Below is a small trained network, with its code and all its weights. Each question gives an input and a target symbol and asks what happens when units are switched off, that is, made to give their printed mean instead of their output.

import numpy as np


def w(rows, s, z=0):
    codes = np.array(rows[::2]) - 128.0
    scale = np.full(codes.shape[1], s)
    scale[-1] = z or s
    return codes * scale


def f(y):
    return np.maximum(y, 0)


def softmax(a):
    e = np.exp(a - a.max(-1, keepdims=True))
    return e / e.sum(-1, keepdims=True)


def log_softmax(a):
    a = a - a.max(-1, keepdims=True)
    return a - np.log(np.exp(a).sum(-1, keepdims=True))


def net(x, mask):
    ids = ['ΛΞΠΦΩαδεθμτ'.index(c) for c in x.split()]
    T = len(ids)
    res = E[ids] + P[:T]
    u = 0
    for l in range(3):
        r = res
        for j in range(2):
            rows = slice(4 * j, 4 * j + 4)
            q, k, v = (r @ M[l][rows].T for M in (Q, K, V))
            z = softmax(np.where(np.tri(T) > 0, q @ k.T / 4**0.5, -1e9)) @ v
            o = O[l][rows]
            res = res + np.where(mask[u + j], z, o[:, -1]) @ o[:, :-1]
        u += 2
        y = f(res @ A[l][:, :-1].T + A[l][:, -1])
        res = res + np.where(mask[u : u + 4], y, B[l][:, -1]) @ B[l][:, :-1]
        u += 4
    return log_softmax(res[-1] @ U[:, :-1].T + U[:, -1])


Q, K, V, O, A, B = {}, {}, {}, {}, {}, {}
E = w([
[104,147,201],'Λ',
[146,135,59],'Ξ',
[95,158,194],'Π',
[17,55,178],'Φ',
[110,157,198],'Ω',
[254,23,181],'α',
[109,173,195],'δ',
[123,169,195],'ε',
[137,165,188],'θ',
[156,177,183],'μ',
[64,96,189],'τ',
],0.0084)
P = w([
[33,191,252],'0',
[63,118,151],'1',
[101,139,126],'2',
[111,128,98],'3',
[124,141,88],'4',
[139,144,82],'5',
[149,161,64],'6',
[140,158,62],'7',
[151,161,58],'8',
[159,165,57],'9',
[150,148,43],'10',
[150,141,43],'11',
[138,154,35],'12',
[136,142,27],'13',
],0.0039)
Q[0] = w([
[88,166,128],'L0H0',
[132,144,104],'L0H0',
[139,96,146],'L0H0',
[113,108,109],'L0H0',
[128,104,1],'L0H1',
[153,77,141],'L0H1',
[107,177,220],'L0H1',
[91,203,132],'L0H1',
],0.027)
K[0] = w([
[154,96,127],'L0H0',
[115,150,100],'L0H0',
[130,125,150],'L0H0',
[138,159,109],'L0H0',
[116,119,5],'L0H1',
[139,84,148],'L0H1',
[124,159,233],'L0H1',
[112,189,129],'L0H1',
],0.031)
V[0] = w([
[124,140,118],'L0H0',
[125,152,8],'L0H0',
[124,132,87],'L0H0',
[136,156,119],'L0H0',
[94,105,111],'L0H1',
[105,81,113],'L0H1',
[192,209,170],'L0H1',
[166,149,151],'L0H1',
],0.013)
O[0] = w([
[129,118,138,123],'L0H0',
[185,9,27,3],'L0H0',
[149,95,101,86],'L0H0',
[127,84,107,120],'L0H0',
[143,153,98,112],'L0H1',
[157,172,129,95],'L0H1',
[71,37,158,194],'L0H1',
[108,95,167,150],'L0H1',
],0.011,0.0053)
A[0] = w([
[1,12,69,105],'L0N0',
[148,3,134,2],'L0N1',
[112,122,101,30],'L0N2',
[156,47,57,106],'L0N3',
],0.0074,0.0044)
B[0] = w([
[159,168,187,250],'L0N0',
[130,150,131,128],'L0N1',
[103,134,188,128],'L0N2',
[129,7,155,135],'L0N3',
],0.011,0.0016)
Q[1] = w([
[142,177,209],'L1H0',
[15,252,159],'L1H0',
[178,87,154],'L1H0',
[25,163,104],'L1H0',
[155,151,188],'L1H1',
[100,186,88],'L1H1',
[88,30,138],'L1H1',
[127,176,70],'L1H1',
],0.026)
K[1] = w([
[152,100,192],'L1H0',
[140,188,253],'L1H0',
[122,97,121],'L1H0',
[94,206,212],'L1H0',
[132,117,168],'L1H1',
[114,179,114],'L1H1',
[106,56,108],'L1H1',
[135,186,107],'L1H1',
],0.038)
V[1] = w([
[254,231,133],'L1H0',
[98,36,188],'L1H0',
[168,110,174],'L1H0',
[20,59,102],'L1H0',
[131,134,132],'L1H1',
[90,113,145],'L1H1',
[162,168,65],'L1H1',
[116,143,103],'L1H1',
],0.0056)
O[1] = w([
[253,112,130,99],'L1H0',
[34,195,95,185],'L1H0',
[129,176,103,153],'L1H0',
[30,108,150,128],'L1H0',
[127,126,117,139],'L1H1',
[156,199,94,193],'L1H1',
[74,18,173,2],'L1H1',
[120,126,119,108],'L1H1',
],0.0052,0.0059)
A[1] = w([
[87,111,214,19],'L1N0',
[57,161,214,11],'L1N1',
[198,129,108,1],'L1N2',
[156,61,255,236],'L1N3',
],0.0095,0.0037)
B[1] = w([
[164,149,106,183],'L1N0',
[202,109,126,249],'L1N1',
[92,151,250,130],'L1N2',
[102,199,117,179],'L1N3',
],0.013)
Q[2] = w([
[141,105,148],'L2H0',
[198,255,64],'L2H0',
[138,166,117],'L2H0',
[148,191,102],'L2H0',
[102,112,111],'L2H1',
[175,151,116],'L2H1',
[99,111,117],'L2H1',
[132,122,85],'L2H1',
],0.041)
K[2] = w([
[136,151,160],'L2H0',
[189,5,11],'L2H0',
[142,119,98],'L2H0',
[144,104,86],'L2H0',
[71,157,140],'L2H1',
[209,126,105],'L2H1',
[70,151,141],'L2H1',
[119,170,120],'L2H1',
],0.035)
V[2] = w([
[249,124,89],'L2H0',
[192,112,133],'L2H0',
[71,178,59],'L2H0',
[131,176,38],'L2H0',
[160,115,163],'L2H1',
[85,168,144],'L2H1',
[156,148,100],'L2H1',
[156,130,118],'L2H1',
],0.014)
O[2] = w([
[1,153,108,224],'L2H0',
[74,174,133,154],'L2H0',
[147,16,86,171],'L2H0',
[80,24,75,217],'L2H0',
[113,104,160,252],'L2H1',
[76,78,90,226],'L2H1',
[103,136,152,255],'L2H1',
[118,135,153,207],'L2H1',
],0.013,0.0078)
A[2] = w([
[179,60,120,29],'L2N0',
[247,119,58,206],'L2N1',
[105,184,90,30],'L2N2',
[140,161,184,2],'L2N3',
],0.013,0.0081)
B[2] = w([
[128,249,50,254],'L2N0',
[181,54,221,202],'L2N1',
[213,112,130,226],'L2N2',
[96,131,75,181],'L2N3',
],0.02,0.0082)
U = w([
[101,121,65,23],'Λ',
[130,6,226,231],'Ξ',
[119,117,66,27],'Π',
[92,253,234,217],'Φ',
[125,129,71,14],'Ω',
[91,11,99,147],'α',
[158,116,79,46],'δ',
[182,123,87,64],'ε',
[200,114,112,72],'θ',
[226,116,160,61],'μ',
[15,65,191,255],'τ',
],0.0035,0.0059)

Each question gives the input, a string of symbols that net reads in full, and the target symbol t.
The units are the heads (4 rows each of Q, K, V and O) and the neurons (one row each of A and B). Each row of codes is followed by its name. A weight is (code - 128) times the scale printed after its matrix; where a second scale follows, it is the last column's (O, A, B and U).
mask holds one flag per unit, layer by layer, with each layer's heads first. A switched-off unit (its flag False) gives its mean, the last column of its rows in O or B, instead of its output. The means were averaged over made-up inputs and are rounded, as every weight is.
A unit's drop is (log p(t) with every unit on - log p(t) with that unit switched off) / (log p(t) with every unit on - log p(t) with every unit switched off).
The circuit of an input: a set's keep is (log p(t) with only the set's units on - log p(t) with every unit switched off) / (log p(t) with every unit on - log p(t) with every unit switched off). Starting from the 12 units with the biggest drops (on a tie, the unit counted first), units are removed one at a time, each time the one whose removal leaves the highest keep (on an exact tie, the one counted first), for as long as the keep stays at least 0.8.
circuit, biggest first: the units of the circuit, biggest drop first
most important unit: the unit with the biggest drop
k most important neurons: the k neurons with the biggest drops, biggest first
top k neurons in layer l: the k neurons of layer l with the biggest drops, biggest first
heads that matter: for each layer, one digit per head in row order, 1 if its drop is at least 0.15 and else 0, layers parted by /
input Ξ Ξ ε Ξ, target Ξ: heads that matter => 00 / 01 / 11
input μ Φ Φ, target Φ: 3 most important neurons => [L1N1; L0N0; L2N1]
input τ Π Π θ μ ε Φ α Ξ τ, target τ: 2 most important neurons => [L1N1; L2N0]
input τ τ Λ Ξ τ μ α α, target τ: most important unit => L0H1
input μ Ξ Π τ μ Ω θ θ Ξ, target τ: circuit, biggest first => [L0H0; L2H0]
input μ Ξ Π Ω θ Φ Ω μ ε Ω Π ε, target μ: heads that matter => 11 / 11 / 10
input Ξ δ θ Φ δ δ Ω τ ε Ω μ, target Ξ: top 2 neurons in layer 2 => [L2N1; L2N0]
input Λ α Ξ α τ Ξ, target τ: top 2 neurons in layer 1 => [L1N1; L1N3]
input Ξ μ δ, target Ξ: heads that matter => 10 / 01 / 11
input Π δ μ Π Φ Π θ Λ μ Ξ Ω Ξ θ, target τ: heads that matter => 11 / 00 / 00
input τ ε Φ Λ Φ ε Ξ δ Π ε, target τ: top 2 neurons in layer 1 => [L1N1; L1N0]
input μ Λ μ δ τ Ω Ξ δ, target μ: heads that matter => 01 / 11 / 10
input Φ μ Λ θ Λ μ Ω θ μ Φ Λ ε θ Ξ, target Φ: circuit, biggest first => [L1H0; L0H1; L1N2; L2H0]
input μ τ Φ μ Ω μ ε Λ Φ Ξ, target μ: most important unit => L2N0
input τ ε Ξ Ω Λ θ θ, target τ: heads that matter => 11 / 10 / 10
input Ξ μ Ω Ω, target Ξ: heads that matter => 10 / 01 / 11
input α μ Ξ μ τ δ ε Ω Π θ μ δ, target α: circuit, biggest first => [L0H0; L2H0; L1N1]
input μ Ω Ω Ω μ Ξ θ α Φ Φ, target μ: 3 most important neurons => [L2N0; L1N1; L2N1]
input α Φ Φ μ τ Π Ω θ Ω μ, target τ: circuit, biggest first => [L2N0; L2N2]
input τ Π Λ Ξ τ ε δ μ ε, target τ: most important unit => L0H1
input μ τ Ξ Π Φ τ μ Λ ε μ μ ε θ τ, target μ: 4 most important neurons => [L2N0; L1N1; L2N1; L0N0]
input Ξ Ω τ Λ δ δ Π, target Ξ: 2 most important neurons => [L1N1; L1N0]
input μ τ ε μ τ Ξ Ω, target μ: 3 most important neurons => [L2N0; L1N1; L2N1]
input Φ Ξ ε Φ α θ Φ, target Φ: 2 most important neurons => [L1N3; L1N2]
input α Ω ε α Ω ε μ ε θ θ ε Ω Ω Ξ, target α: top 2 neurons in layer 1 => [L1N1; L1N3]
input τ δ μ θ Λ θ Ξ ε Ω μ, target τ: 3 most important neurons => [L1N1; L2N0; L1N0]
input μ Φ α Φ θ Φ Ξ Π Φ ε Φ μ, target μ: 3 most important neurons => [L2N0; L2N1; L1N1]
input Φ Λ Φ θ τ Φ Φ δ Ω α Ξ, target Φ: circuit, biggest first => [L2H0]
